Here is a tiny trained network, its code and every weight. The questions are about switching its units off for an input and a target symbol, where a switched-off unit gives its printed mean instead of its output.

import numpy as np


def w(rows, s, z=0):
    codes = np.array(rows[::2]) - 128.0
    scale = np.full(codes.shape[1], s)
    scale[-1] = z or s
    return codes * scale


def norm(h):
    return h / np.sqrt((h * h).mean(-1, keepdims=True) + 1e-5)


def f(y):
    return y / 2 * (1 + np.tanh(0.7978845608 * (y + 0.044715 * y**3)))


def softmax(a):
    e = np.exp(a - a.max(-1, keepdims=True))
    return e / e.sum(-1, keepdims=True)


def log_softmax(a):
    a = a - a.max(-1, keepdims=True)
    return a - np.log(np.exp(a).sum(-1, keepdims=True))


def net(x, mask):
    ids = ['αβγεζηθλμξπστφω'.index(c) for c in x.split()]
    T = len(ids)
    res = E[ids] + P[:T]
    u = 0
    for l in range(2):
        q, k, v = (norm(res) @ M[l].T for M in (Q, K, V))
        z = softmax(np.where(np.tri(T) > 0, q @ k.T / 2**0.5, -1e9)) @ v
        res = res + np.where(mask[u], z, O[l][:, -1]) @ O[l][:, :-1]
        u += 1
        y = f(norm(res) @ A[l][:, :-1].T + A[l][:, -1])
        res = res + np.where(mask[u : u + 4], y, B[l][:, -1]) @ B[l][:, :-1]
        u += 4
    return log_softmax(norm(res)[-1] @ U[:, :-1].T + U[:, -1])


Q, K, V, O, A, B = {}, {}, {}, {}, {}, {}
E = w([
[102,86,78,235,63,103,85],'α',
[121,134,130,139,150,114,143],'β',
[140,138,115,127,122,98,158],'γ',
[207,57,189,221,124,165,173],'ε',
[133,121,116,132,134,107,169],'ζ',
[103,147,125,150,108,161,132],'η',
[159,193,152,82,173,183,234],'θ',
[52,115,137,96,164,216,1],'λ',
[108,109,108,122,135,47,139],'μ',
[138,44,172,104,138,141,115],'ξ',
[129,138,120,129,150,118,130],'π',
[129,129,118,124,150,122,133],'σ',
[147,155,200,246,145,130,91],'τ',
[122,145,132,134,150,115,125],'φ',
[199,149,60,144,109,175,183],'ω',
],0.028)
P = w([
[155,119,139,109,17,167,102],'0',
[143,44,170,248,244,141,187],'1',
[165,37,135,226,254,159,160],'2',
[174,42,135,202,221,164,123],'3',
[168,43,137,214,226,161,119],'4',
[174,51,133,205,215,165,113],'5',
],0.0061)
Q[0] = w([
[166,159,161,108,169,191,202],'0.h1',
[94,135,83,117,254,40,171],'0.h1',
],0.015)
K[0] = w([
[205,223,185,130,102,225,193],'0.h1',
[164,144,159,42,10,48,76],'0.h1',
],0.011)
V[0] = w([
[232,80,2,31,161,171,67],'0.h1',
[94,47,85,93,80,143,248],'0.h1',
],0.0058)
O[0] = w([
[205,111,235,123,135,70,90,118],'0.h1',
[107,245,169,1,199,194,193,252],'0.h1',
],0.0076,0.0025)
A[0] = w([
[77,106,148,62,198,12,116,75],'0.n1',
[50,118,54,148,152,130,152,149],'0.n2',
[9,171,58,133,92,204,175,1],'0.n3',
[153,94,106,103,51,84,210,68],'0.n4',
],0.011,0.0081)
B[0] = w([
[148,98,47,67,55,77,154,209],'0.n1',
[107,150,99,105,124,21,98,254],'0.n2',
[109,136,28,209,147,252,219,178],'0.n3',
[86,138,126,113,174,117,45,134],'0.n4',
],0.014,0.0055)
Q[1] = w([
[97,181,193,20,79,105,162],'1.h1',
[212,144,127,116,228,3,75],'1.h1',
],0.011)
K[1] = w([
[116,127,157,85,135,102,159],'1.h1',
[140,184,153,123,5,152,99],'1.h1',
],0.018)
V[1] = w([
[33,254,167,78,87,105,94],'1.h1',
[46,23,168,75,164,71,188],'1.h1',
],0.009)
O[1] = w([
[162,233,108,169,65,167,55,1],'1.h1',
[11,147,146,119,17,46,74,72],'1.h1',
],0.011,0.0024)
A[1] = w([
[36,202,115,20,203,175,208,82],'1.n1',
[199,205,116,69,167,60,247,2],'1.n2',
[141,111,129,234,176,178,71,29],'1.n3',
[23,38,100,172,61,113,88,107],'1.n4',
],0.011,0.0081)
B[1] = w([
[84,210,219,155,101,227,163,255],'1.n1',
[126,107,156,106,131,175,26,252],'1.n2',
[38,163,237,126,145,127,66,187],'1.n3',
[128,18,119,125,112,254,122,253],'1.n4',
],0.015,0.0045)
U = w([
[123,132,85,93,201,103,51,71],'α',
[90,154,68,177,93,159,199,157],'β',
[207,180,100,198,47,132,90,198],'γ',
[50,120,147,40,181,111,157,56],'ε',
[105,172,206,71,44,175,178,165],'ζ',
[70,148,88,89,200,158,110,64],'η',
[70,104,112,64,157,206,1,2],'θ',
[105,142,189,223,116,80,93,161],'λ',
[61,137,97,86,60,82,113,217],'μ',
[87,59,156,25,44,178,173,55],'ξ',
[194,97,182,202,42,63,231,228],'π',
[184,102,194,69,57,92,103,159],'σ',
[130,112,63,150,162,95,124,150],'τ',
[150,59,80,207,36,155,65,154],'φ',
[200,114,72,18,155,186,154,116],'ω',
],0.011,0.0059)

Each question gives the input, a string of symbols that net reads in full, and the target symbol t.
The units are the heads (2 rows each of Q, K, V and O) and the neurons (one row each of A and B). Each row of codes is followed by its name. A weight is (code - 128) times the scale printed after its matrix; where a second scale follows, it is the last column's (O, A, B and U).
mask holds one flag per unit, layer by layer, with each layer's heads first. A switched-off unit (its flag False) gives its mean, the last column of its rows in O or B, instead of its output. The means were averaged over made-up inputs and are rounded, as every weight is.
A unit's drop is (log p(t) with every unit on - log p(t) with that unit switched off) / (log p(t) with every unit on - log p(t) with every unit switched off).
The circuit of an input: a set's keep is (log p(t) with only the set's units on - log p(t) with every unit switched off) / (log p(t) with every unit on - log p(t) with every unit switched off). Starting from all 10 units, units are removed one at a time, each time the one whose removal leaves the highest keep (on an exact tie, the one counted first), for as long as the keep stays at least 0.8.
circuit, biggest first: the units of the circuit, biggest drop first
top k neurons: the k neurons with the biggest drops, biggest first
top k neurons in layer l: the k neurons of layer l with the biggest drops, biggest first
drop when u is switched off: that unit's drop, to one decimal
input ε φ π, target ε: top 2 neurons in layer 0 : (0.n2 0.n3)
input τ ω θ π, target τ: circuit, biggest first : (0.h1 1.h1 0.n2)
input μ μ π π, target μ: circuit, biggest first : (1.h1)
input α σ β β μ η, target β: top 3 neurons : (0.n3 0.n2 1.n2)
input γ τ θ μ φ, target γ: top 2 neurons in layer 0 : (0.n3 0.n4)
input λ ζ θ γ ζ, target λ: circuit, biggest first : (0.h1 1.h1 0.n1 1.n4)
input τ α α ξ ξ φ, target τ: circuit, biggest first : (0.h1 0.n2 1.h1)
input γ μ μ, target μ: circuit, biggest first : (0.n1 1.h1)
input γ γ θ μ π, target γ: top 2 neurons : (0.n3 0.n4)
input η γ γ μ, target μ: top 3 neurons : (0.n1 0.n3 0.n2)
input λ θ ω σ θ ζ, target λ: circuit, biggest first : (0.h1 0.n1 1.n4)
input β β ε β β, target β: circuit, biggest first : (0.h1 0.n3)
input γ θ π ζ σ σ, target γ: top 2 neurons : (0.n3 0.n4)
input π φ θ γ γ, target π: circuit, biggest first : (0.h1)
input α β γ β φ, target α: top 2 neurons in layer 0 : (0.n2 0.n3)
input γ σ σ, target γ: top 2 neurons : (0.n4 0.n3)
input ξ ξ γ π, target ξ: circuit, biggest first : (1.h1 1.n4)
input ε γ λ ω γ σ, target ε: top 2 neurons in layer 1 : (1.n4 1.n1)
input η σ μ ε ζ, target η: top 4 neurons : (0.n3 0.n2 1.n2 1.n1)
input ω ξ γ θ ω φ, target ω: circuit, biggest first : (1.h1)
input γ ω β, target γ: top 2 neurons in layer 0 : (0.n3 0.n4)
input α γ π, target α: top 2 neurons : (0.n2 1.n4)
input λ ζ ξ μ φ, target λ: top 2 neurons : (1.n3 0.n2)
input φ μ ξ, target φ: top 3 neurons in layer 1 : (1.n4 1.n1 1.n3)
input γ γ ε β γ, target γ: top 2 neurons in layer 0 : (0.n3 0.n4)
input ε μ π θ ζ φ, target ε: drop when 0.n2 is switched off : 0.1
input σ β μ, target σ: circuit, biggest first : (0.h1)
input φ σ τ β ω ζ, target φ: drop when 1.h1 is switched off : -0.1
input π μ μ, target π: drop when 0.h1 is switched off : 0.8
